Here is a tiny trained network, its code and every weight. The questions are about switching its units off for an input and a class, where a switched-off unit gives its printed mean instead of its output.

import numpy as np


def w(rows, s, z=0):
    codes = np.array(rows[::2]) - 128.0
    scale = np.full(codes.shape[1], s)
    scale[-1] = z or s
    return codes * scale


def f(y):
    return y / 2 * (1 + np.tanh(0.7978845608 * (y + 0.044715 * y**3)))


def log_softmax(a):
    a = a - a.max(-1, keepdims=True)
    return a - np.log(np.exp(a).sum(-1, keepdims=True))


def net(x, mask):
    res = np.array(x, float).reshape(1, 7) / 4 @ E
    y = f(res @ A[0][:, :-1].T + A[0][:, -1])
    res = res + np.where(mask, y, B[0][:, -1]) @ B[0][:, :-1]
    return log_softmax(res[-1] @ U[:, :-1].T + U[:, -1])


A, B = {}, {}
E = w([
[128,131,128,133,132,136],'x0',
[213,88,134,54,131,213],'x1',
[66,214,139,27,135,158],'x2',
[216,216,182,142,47,81],'x3',
[127,133,131,132,134,137],'x4',
[113,81,253,108,140,102],'x5',
[169,157,124,116,225,72],'x6',
],0.0048)
A[0] = w([
[82,199,144,49,130,148,70],'N1',
[86,63,90,107,159,133,88],'N2',
[85,144,123,152,119,80,95],'N3',
[89,77,97,114,165,150,96],'N4',
[102,131,122,137,116,83,64],'N5',
[144,111,112,96,101,108,253],'N6',
[183,141,118,91,211,59,128],'N7',
[184,172,144,120,74,96,75],'N8',
[187,170,149,141,87,114,70],'N9',
[149,166,24,147,115,148,98],'N10',
[209,100,116,66,121,179,97],'N11',
[185,60,114,201,119,108,69],'N12',
[132,119,119,139,133,134,32],'N13',
[77,157,125,168,123,88,117],'N14',
[96,85,128,124,10,160,118],'N15',
[122,135,170,151,149,143,242],'N16',
[81,146,124,168,119,84,108],'N17',
[106,81,232,114,138,112,83],'N18',
],0.013,0.0066)
B[0] = w([
[102,66,21,82,157,44,194],'N1',
[65,157,183,148,82,76,175],'N2',
[122,87,161,117,154,160,151],'N3',
[85,156,192,149,87,81,174],'N4',
[125,103,164,87,158,137,119],'N5',
[106,114,85,188,86,175,255],'N6',
[107,222,122,133,188,180,207],'N7',
[37,147,190,142,80,82,167],'N8',
[57,148,175,116,90,70,156],'N9',
[195,154,131,24,48,165,184],'N10',
[97,33,194,113,166,189,202],'N11',
[76,89,21,48,176,54,183],'N12',
[122,135,163,69,163,87,98],'N13',
[113,78,155,133,143,180,175],'N14',
[120,238,124,126,227,151,205],'N15',
[135,123,76,177,67,171,246],'N16',
[123,76,152,119,143,180,166],'N17',
[206,159,135,1,75,140,182],'N18',
],0.029,0.0052)
U = w([
[49,166,236,160,69,20,98],'0',
[111,79,38,90,191,23,111],'1',
[114,143,105,170,92,168,254],'2',
[211,168,155,45,63,153,68],'3',
[112,39,211,141,188,197,88],'4',
[130,154,106,180,101,157,230],'5',
[111,246,136,157,223,161,62],'6',
[254,128,163,225,164,55,91],'7',
],0.0058,0.0071)

Each question gives the input, the list of numbers given to net, and the class t.
The units are the neurons (one row each of A and B). Each row of codes is followed by its name. A weight is (code - 128) times the scale printed after its matrix; where a second scale follows, it is the last column's (A, B and U).
mask holds one flag per neuron, in row order. A switched-off neuron (its flag False) gives its mean, the last column of its row in B, instead of its output. The means were averaged over made-up inputs and are rounded, as every weight is.
A unit's drop is (log p(t) with every unit on - log p(t) with that unit switched off) / (log p(t) with every unit on - log p(t) with every unit switched off).
The circuit of an input: a set's keep is (log p(t) with only the set's units on - log p(t) with every unit switched off) / (log p(t) with every unit on - log p(t) with every unit switched off). Starting from the 12 units with the biggest drops (on a tie, the unit counted first), units are removed one at a time, each time the one whose removal leaves the highest keep (on an exact tie, the one counted first), for as long as the keep stays at least 0.8.
units of the circuit, in order: the units of the circuit, biggest drop first
most important unit: the unit with the biggest drop
k most important neurons: the k neurons with the biggest drops, biggest first
drop of u: that unit's drop, to one decimal
input [7,2,-6,0,-6,-7,3], class 3: most important unit => N10
input [-5,0,-1,-6,6,2,-3], class 0: units of the circuit, in order => [N2, N4]
input [-4,-2,4,-4,4,7,8], class 6: 2 most important neurons => [N7, N10]
input [-1,-8,-1,-8,6,8,4], class 0: 3 most important neurons => [N2, N4, N10]
input [0,0,5,-4,6,-4,-8], class 6: 2 most important neurons => [N15, N16]
input [3,-8,0,3,0,-8,4], class 3: 2 most important neurons => [N10, N11]
input [2,2,6,-5,-5,-1,-2], class 1: 3 most important neurons => [N1, N8, N7]
input [1,5,-6,6,-4,4,-1], class 0: 3 most important neurons => [N8, N9, N1]
input [-6,-5,-5,-8,7,0,8], class 0: 2 most important neurons => [N2, N4]
input [6,-7,-4,4,1,-6,-3], class 4: units of the circuit, in order => [N14, N17]
input [-1,-6,-7,-2,-7,-4,-2], class 1: 2 most important neurons => [N12, N11]
input [2,-2,-6,3,-6,1,-4], class 1: 2 most important neurons => [N12, N7]
input [4,-5,-8,-4,8,2,7], class 1: 2 most important neurons => [N12, N15]
input [0,8,-1,0,-5,3,3], class 4: units of the circuit, in order => [N11]
input [4,-7,0,7,-2,1,8], class 6: 4 most important neurons => [N7, N11, N2, N4]
input [-7,-8,-3,-6,-1,8,-2], class 3: 2 most important neurons => [N18, N11]
input [2,2,-7,-6,5,1,0], class 1: 3 most important neurons => [N12, N8, N9]
input [-6,-4,-5,7,4,-2,3], class 0: 2 most important neurons => [N8, N9]
input [1,2,8,-3,-2,3,-8], class 1: 2 most important neurons => [N1, N7]
input [-2,4,3,2,-6,-2,7], class 6: units of the circuit, in order => [N7]
input [8,-6,4,5,7,8,-5], class 3: drop of N18 => 1.4
input [-1,-5,1,8,6,2,5], class 0: drop of N9 => 0.4
input [-5,-5,-2,4,-2,0,1], class 4: drop of N4 => 0.1
input [-5,-6,-2,-1,-1,0,-2], class 4: drop of N14 => 0.2
